Here is a tiny trained network, its code and every weight. The questions are about switching its units off for an input and a class, where a switched-off unit gives its printed mean instead of its output.

import numpy as np


def w(rows, s, z=0):
    codes = np.array(rows[::2]) - 128.0
    scale = np.full(codes.shape[1], s)
    scale[-1] = z or s
    return codes * scale


def norm(h):
    return h / np.sqrt((h * h).mean(-1, keepdims=True) + 1e-5)


def f(y):
    return y / 2 * (1 + np.tanh(0.7978845608 * (y + 0.044715 * y**3)))


def log_softmax(a):
    a = a - a.max(-1, keepdims=True)
    return a - np.log(np.exp(a).sum(-1, keepdims=True))


def net(x, mask):
    res = np.array(x, float).reshape(1, 5) / 4 @ E
    u = 0
    for l in range(4):
        y = f(norm(res) @ A[l][:, :-1].T + A[l][:, -1])
        res = res + np.where(mask[u : u + 5], y, B[l][:, -1]) @ B[l][:, :-1]
        u += 5
    return log_softmax(norm(res)[-1] @ U[:, :-1].T + U[:, -1])


A, B = {}, {}
E = w([
[161,244,136,100,217,186,119,130,162,122,130,202],'x0',
[69,166,137,208,93,163,198,191,210,99,183,104],'x1',
[110,172,135,79,119,52,157,68,191,162,120,108],'x2',
[93,130,190,147,220,110,141,146,90,220,199,107],'x3',
[69,106,206,75,114,173,166,130,117,126,89,152],'x4',
],0.0011)
A[0] = w([
[155,181,20,209,195,86,98,126,75,107,178,91,202],'0.n1',
[53,29,184,156,79,106,126,160,80,83,141,80,254],'0.n2',
[172,243,199,97,241,204,84,136,173,66,137,216,136],'0.n3',
[214,247,211,91,239,203,48,146,239,52,128,209,31],'0.n4',
[152,143,51,90,58,147,127,116,197,20,56,156,185],'0.n5',
],0.0013,0.0023)
B[0] = w([
[189,123,159,141,108,80,89,113,209,213,175,195,215],'0.n1',
[165,252,79,116,146,147,154,61,146,244,106,121,253],'0.n2',
[102,150,37,109,56,92,219,82,91,222,125,77,212],'0.n3',
[127,103,9,150,38,187,233,123,49,166,103,137,144],'0.n4',
[100,105,134,114,231,96,101,175,163,216,156,133,203],'0.n5',
],0.0018,0.0015)
A[1] = w([
[143,78,113,191,144,205,105,189,41,82,146,154,113],'1.n1',
[103,71,142,142,77,111,115,127,116,118,136,81,47],'1.n2',
[157,134,70,103,56,140,121,103,170,2,79,146,106],'1.n3',
[118,62,149,139,108,89,144,121,113,96,146,99,5],'1.n4',
[99,50,141,158,81,76,112,130,109,134,130,59,95],'1.n5',
],0.0033,0.002)
B[1] = w([
[96,216,150,13,98,1,155,59,244,151,106,83,171],'1.n1',
[123,179,110,129,144,158,180,142,105,125,106,210,46],'1.n2',
[41,112,139,135,218,91,122,222,79,227,147,115,189],'1.n3',
[80,199,133,85,152,148,166,162,130,110,110,202,1],'1.n4',
[173,238,63,105,150,193,171,134,121,151,133,191,143],'1.n5',
],0.003,0.00086)
A[2] = w([
[75,168,150,223,92,143,199,235,217,55,177,125,141],'2.n1',
[121,189,202,154,240,181,127,109,97,173,211,99,36],'2.n2',
[182,69,175,128,123,151,97,90,135,193,126,50,254],'2.n3',
[45,91,244,79,108,198,177,134,77,71,64,158,9],'2.n4',
[33,104,250,45,106,199,188,130,99,114,78,146,76],'2.n5',
],0.002,0.00081)
B[2] = w([
[92,109,157,102,176,157,44,20,4,48,133,136,216],'2.n1',
[75,112,80,102,103,91,128,194,108,133,74,150,182],'2.n2',
[81,81,131,160,79,169,152,177,146,68,104,137,249],'2.n3',
[228,151,48,187,150,57,72,100,160,154,179,133,118],'2.n4',
[221,133,59,206,135,76,60,143,173,148,214,121,170],'2.n5',
],0.0027,0.0015)
A[3] = w([
[94,103,203,141,156,76,168,202,65,189,166,139,49],'3.n1',
[143,223,59,79,158,202,223,128,111,163,129,203,48],'3.n2',
[117,169,190,42,143,36,173,80,196,149,132,89,95],'3.n3',
[201,78,152,50,147,106,76,100,34,112,70,170,121],'3.n4',
[234,179,164,97,86,144,171,5,137,6,129,164,9],'3.n5',
],0.0025,0.0012)
B[3] = w([
[95,104,17,93,183,118,67,178,147,125,43,129,160],'3.n1',
[123,144,90,151,18,85,164,88,32,163,63,114,189],'3.n2',
[104,184,134,95,60,143,97,171,178,69,117,104,250],'3.n3',
[2,183,152,213,160,183,152,111,123,55,219,96,236],'3.n4',
[54,95,63,142,222,98,91,212,147,157,96,94,106],'3.n5',
],0.0029,0.0011)
U = w([
[27,143,161,161,180,173,114,74,71,60,182,107,168],'0',
[154,176,72,132,52,128,199,94,39,182,78,149,165],'1',
[108,181,151,65,69,97,118,142,224,108,110,88,161],'2',
[71,74,89,111,204,108,97,226,123,181,85,133,156],'3',
[254,105,113,190,140,111,89,116,170,143,198,145,162],'4',
[172,24,183,127,92,175,171,136,136,91,82,137,59],'5',
[219,105,153,105,172,150,177,172,110,58,87,170,7],'6',
[220,110,159,110,174,150,184,176,110,46,77,196,4],'7',
],0.007,0.003)

Each question gives the input, the list of numbers given to net, and the class t.
The units are the neurons (one row each of A and B). Each row of codes is followed by its name. A weight is (code - 128) times the scale printed after its matrix; where a second scale follows, it is the last column's (A, B and U).
mask holds one flag per neuron, layer by layer. A switched-off neuron (its flag False) gives its mean, the last column of its row in B, instead of its output. The means were averaged over made-up inputs and are rounded, as every weight is.
A unit's drop is (log p(t) with every unit on - log p(t) with that unit switched off) / (log p(t) with every unit on - log p(t) with every unit switched off).
The circuit of an input: a set's keep is (log p(t) with only the set's units on - log p(t) with every unit switched off) / (log p(t) with every unit on - log p(t) with every unit switched off). Starting from the 12 units with the biggest drops (on a tie, the unit counted first), units are removed one at a time, each time the one whose removal leaves the highest keep (on an exact tie, the one counted first), for as long as the keep stays at least 0.8.
circuit, biggest first: the units of the circuit, biggest drop first
most important unit: the unit with the biggest drop
k most important neurons: the k neurons with the biggest drops, biggest first
k most important neurons of layer l: the k neurons of layer l with the biggest drops, biggest first
input [5,8,-6,-6,2], class 0: circuit, biggest first => 2.n1
input [-6,0,3,-4,0], class 1: 2 most important neurons => 1.n5; 3.n2
input [-3,1,-4,2,2], class 2: 2 most important neurons => 0.n3; 1.n1
input [-7,-4,-3,-3,-7], class 1: 2 most important neurons => 1.n5; 2.n1
input [-4,4,5,7,5], class 3: 4 most important neurons => 1.n1; 3.n1; 2.n2; 0.n3
input [8,5,-8,-2,1], class 1: circuit, biggest first => 0.n3; 3.n2
input [8,-2,-4,8,-2], class 1: 2 most important neurons of layer 3 => 3.n2; 3.n5
input [-3,-6,-4,1,8], class 4: circuit, biggest first => 2.n5; 2.n4
input [-3,6,6,-3,6], class 0: circuit, biggest first => 2.n1; 1.n1
input [4,1,6,7,6], class 3: circuit, biggest first => 2.n2; 3.n1
input [-2,6,4,8,-1], class 3: 4 most important neurons => 3.n1; 2.n2; 1.n1; 3.n4
input [-2,-3,2,-6,5], class 3: 2 most important neurons => 1.n3; 2.n1
input [-2,-4,2,-6,-3], class 3: 3 most important neurons => 1.n3; 2.n1; 1.n1
input [-1,-2,-4,-3,4], class 2: 3 most important neurons => 1.n1; 0.n1; 0.n3
input [-7,1,-1,0,7], class 1: most important unit => 1.n5
input [-4,4,1,8,-1], class 3: 2 most important neurons => 3.n1; 2.n2
input [-4,3,-4,2,1], class 1: 3 most important neurons => 1.n5; 3.n4; 1.n2
input [4,6,-8,7,5], class 2: circuit, biggest first => 1.n1; 3.n4
input [-5,4,0,4,1], class 1: circuit, biggest first => 1.n5; 3.n2
input [2,3,-6,8,-2], class 3: circuit, biggest first => 3.n1
